Below are the code and all the weights of a small trained network. Each question names an input and a target symbol and asks about switching units off, where a switched-off unit gives its printed mean instead of its output.

import numpy as np


def w(rows, s, z=0):
    codes = np.array(rows[::2]) - 128.0
    scale = np.full(codes.shape[1], s)
    scale[-1] = z or s
    return codes * scale


def f(y):
    return y / 2 * (1 + np.tanh(0.7978845608 * (y + 0.044715 * y**3)))


def softmax(a):
    e = np.exp(a - a.max(-1, keepdims=True))
    return e / e.sum(-1, keepdims=True)


def log_softmax(a):
    a = a - a.max(-1, keepdims=True)
    return a - np.log(np.exp(a).sum(-1, keepdims=True))


def net(x, mask):
    ids = ['ΔΞΣΦβζηπτψ'.index(c) for c in x.split()]
    T = len(ids)
    res = E[ids] + P[:T]
    r = res
    for j in range(2):
        rows = slice(3 * j, 3 * j + 3)
        q, k, v = (r @ M[0][rows].T for M in (Q, K, V))
        z = softmax(np.where(np.tri(T) > 0, q @ k.T / 3**0.5, -1e9)) @ v
        o = O[0][rows]
        res = res + np.where(mask[j], z, o[:, -1]) @ o[:, :-1]
    y = f(res @ A[0][:, :-1].T + A[0][:, -1])
    res = res + np.where(mask[2:18], y, B[0][:, -1]) @ B[0][:, :-1]
    return log_softmax(res[-1] @ U[:, :-1].T + U[:, -1])


Q, K, V, O, A, B = {}, {}, {}, {}, {}, {}
E = w([
[138,167,131,91,140,169,186,80,184,160],'Δ',
[98,203,129,196,109,8,190,128,114,82],'Ξ',
[132,128,196,121,157,140,143,37,150,146],'Σ',
[177,143,72,113,94,183,155,114,110,122],'Φ',
[154,122,105,74,78,112,105,80,88,163],'β',
[141,71,183,140,70,147,128,67,54,126],'ζ',
[175,98,176,122,132,113,176,152,121,168],'η',
[148,89,117,170,65,158,145,171,144,144],'π',
[182,86,144,205,165,136,141,155,181,146],'τ',
[143,100,128,132,84,92,77,116,199,151],'ψ',
],0.017)
P = w([
[240,112,251,37,174,254,32,219,98,184],'0',
[150,173,160,137,111,202,85,123,121,155],'1',
[158,184,158,168,93,162,92,127,94,156],'2',
[166,118,129,172,70,126,162,70,121,155],'3',
[179,89,120,163,63,95,209,50,135,131],'4',
[176,42,105,136,75,82,211,37,146,103],'5',
[176,7,91,101,106,56,244,36,171,67],'6',
],0.0072)
Q[0] = w([
[91,212,160,175,147,145,133,136,134,122],'head 0',
[156,95,103,110,123,44,203,70,184,31],'head 0',
[200,104,152,182,51,169,167,85,160,186],'head 0',
[63,252,140,152,143,117,96,116,71,88],'head 1',
[195,100,134,91,49,144,177,44,134,170],'head 1',
[104,70,65,41,170,149,134,109,145,65],'head 1',
],0.014)
K[0] = w([
[203,157,115,90,148,157,86,137,92,125],'head 0',
[140,154,82,158,101,54,209,87,111,82],'head 0',
[118,148,96,193,89,30,93,163,128,82],'head 0',
[156,103,178,74,127,251,97,152,99,168],'head 1',
[129,128,154,191,132,35,157,142,105,99],'head 1',
[116,105,89,130,105,115,227,49,103,150],'head 1',
],0.013)
V[0] = w([
[53,124,246,169,165,160,194,132,226,125],'head 0',
[109,203,188,45,194,63,126,26,113,169],'head 0',
[73,78,125,100,81,40,67,155,217,177],'head 0',
[203,134,136,162,223,116,190,246,149,217],'head 1',
[139,14,188,217,159,135,10,97,82,108],'head 1',
[139,79,204,40,86,66,161,156,2,111],'head 1',
],0.0081)
O[0] = w([
[92,139,91,217,129,121,249,232,171,119,177],'head 0',
[209,76,136,222,39,194,98,117,243,38,109],'head 0',
[222,199,51,254,153,95,34,139,119,216,117],'head 0',
[44,29,31,202,142,74,83,128,193,116,253],'head 1',
[154,115,119,248,179,195,210,21,26,74,105],'head 1',
[23,188,204,234,141,207,27,104,102,225,137],'head 1',
],0.0075,0.0051)
A[0] = w([
[151,136,18,49,99,178,142,53,125,68,138],'neuron 0',
[103,136,74,223,214,132,166,111,100,129,75],'neuron 1',
[236,103,129,165,137,162,134,137,176,1,95],'neuron 2',
[79,146,100,209,222,149,81,97,78,164,2],'neuron 3',
[17,59,191,70,96,118,103,159,152,46,145],'neuron 4',
[109,108,220,143,92,162,161,52,49,157,98],'neuron 5',
[207,118,203,39,80,191,118,108,164,32,143],'neuron 6',
[35,97,56,149,137,56,163,82,111,50,40],'neuron 7',
[5,89,130,112,197,82,158,148,80,140,110],'neuron 8',
[156,64,46,119,123,62,26,157,147,204,69],'neuron 9',
[33,226,150,71,218,94,148,169,13,176,98],'neuron 10',
[86,234,178,54,146,89,132,236,149,65,75],'neuron 11',
[204,86,155,147,152,231,107,174,146,98,44],'neuron 12',
[88,74,183,5,155,107,127,165,56,156,122],'neuron 13',
[29,136,104,145,92,53,148,153,134,137,74],'neuron 14',
[79,131,61,98,78,198,75,84,97,138,120],'neuron 15',
],0.006,0.0053)
B[0] = w([
[115,112,173,190,172,113,74,149,118,136,202],'neuron 0',
[149,109,140,73,122,118,85,90,71,120,207],'neuron 1',
[86,146,142,137,32,91,155,104,100,171,193],'neuron 2',
[203,195,78,92,86,59,141,146,158,88,164],'neuron 3',
[166,171,52,176,190,99,140,133,116,146,225],'neuron 4',
[127,139,91,130,171,145,125,254,187,142,179],'neuron 5',
[172,184,146,118,135,118,85,122,107,58,254],'neuron 6',
[217,119,138,46,107,225,97,157,117,137,178],'neuron 7',
[120,93,193,88,70,158,132,76,121,110,202],'neuron 8',
[114,170,137,110,192,211,220,127,79,102,164],'neuron 9',
[122,154,109,84,52,114,126,156,108,186,180],'neuron 10',
[114,14,93,184,139,203,139,135,83,156,155],'neuron 11',
[134,160,111,96,77,81,167,79,136,125,138],'neuron 12',
[55,158,133,159,149,90,113,116,109,55,181],'neuron 13',
[132,146,157,109,131,185,66,169,128,140,166],'neuron 14',
[91,96,155,157,129,123,144,119,173,135,149],'neuron 15',
],0.0076,0.0063)
U = w([
[188,126,59,45,103,89,124,220,217,124,142],'Δ',
[4,40,130,232,180,159,102,96,158,188,254],'Ξ',
[142,172,165,106,174,220,168,153,102,115,73],'Σ',
[77,151,114,54,50,85,127,129,77,196,148],'Φ',
[94,154,109,110,202,78,98,114,90,31,156],'β',
[217,176,30,158,189,79,115,87,72,198,155],'ζ',
[185,120,193,72,68,114,4,93,145,143,58],'η',
[171,46,127,48,132,194,152,82,100,112,91],'π',
[139,126,104,110,102,133,99,125,118,145,41],'τ',
[120,151,180,158,63,117,184,64,103,70,67],'ψ',
],0.0044,0.0043)

Each question gives the input, a string of symbols that net reads in full, and the target symbol t.
The units are the heads (3 rows each of Q, K, V and O) and the neurons (one row each of A and B). Each row of codes is followed by its name. A weight is (code - 128) times the scale printed after its matrix; where a second scale follows, it is the last column's (O, A, B and U).
mask holds one flag per unit, heads first, then neurons. A switched-off unit (its flag False) gives its mean, the last column of its rows in O or B, instead of its output. The means were averaged over made-up inputs and are rounded, as every weight is.
A unit's drop is (log p(t) with every unit on - log p(t) with that unit switched off) / (log p(t) with every unit on - log p(t) with every unit switched off).
The circuit of an input: a set's keep is (log p(t) with only the set's units on - log p(t) with every unit switched off) / (log p(t) with every unit on - log p(t) with every unit switched off). Starting from the 12 units with the biggest drops (on a tie, the unit counted first), units are removed one at a time, each time the one whose removal leaves the highest keep (on an exact tie, the one counted first), for as long as the keep stays at least 0.8.
units of the circuit, in order: the units of the circuit, biggest drop first
top k neurons: the k neurons with the biggest drops, biggest first
which heads matter: for each layer, one digit per head in row order, 1 if its drop is at least 0.15 and else 0, layers parted by /
drop when u is switched off: that unit's drop, to one decimal
input Ξ Φ π η Δ, target Ξ: which heads matter -> 01
input Φ ζ Φ, target Σ: which heads matter -> 11
input η Δ Δ τ ζ Δ ψ, target ζ: units of the circuit, in order -> (head 0)
input Ξ τ Δ η η Σ η, target Ξ: units of the circuit, in order -> (head 1; neuron 6)
input Δ ψ Σ, target ζ: which heads matter -> 10
input Δ ζ Φ Ξ, target Δ: units of the circuit, in order -> (head 1; neuron 7)
input ζ η Δ ψ Δ η, target ζ: which heads matter -> 10
input Δ η Δ Δ π, target Φ: units of the circuit, in order -> (head 0; neuron 10)
input η Δ ψ τ Δ ζ, target π: units of the circuit, in order -> (head 1; neuron 7)
input Δ π Δ Φ, target Φ: units of the circuit, in order -> (head 0; neuron 10)
input ψ Δ η, target ζ: units of the circuit, in order -> (head 0; head 1)
input ψ Δ ψ β η Δ τ, target π: top 3 neurons -> (neuron 7; neuron 1; neuron 8)
input Δ Δ η Σ Φ, target Ξ: top 2 neurons -> (neuron 0; neuron 15)
input Φ π π ζ Δ Φ, target Σ: which heads matter -> 01
input Δ Δ Δ τ Δ, target π: which heads matter -> 11
input Δ β Ξ, target Δ: units of the circuit, in order -> (head 1)
input Δ ψ η ζ η Δ Δ, target Ξ: top 2 neurons -> (neuron 6; neuron 3)
input η Φ Σ Δ Δ ζ Δ, target Σ: which heads matter -> 01
input η Φ β, target Ξ: top 2 neurons -> (neuron 15; neuron 6)
input π ψ Δ η Δ Φ, target Ξ: top neuron -> (neuron 15)
input η η Δ Δ Δ Δ β, target η: units of the circuit, in order -> (head 0; head 1)
input ζ η Δ Σ, target Ξ: top 2 neurons -> (neuron 6; neuron 3)
input η π τ η ψ η π, target ζ: drop when head 1 is switched off -> 0.2
input η ζ Ξ, target η: drop when neuron 8 is switched off -> 0.1
input ζ ψ Δ, target ζ: drop when head 0 is switched off -> 0.8
input η ζ η, target Ξ: drop when head 1 is switched off -> 0.6
input π ψ η Δ, target ζ: top neuron -> (neuron 3)
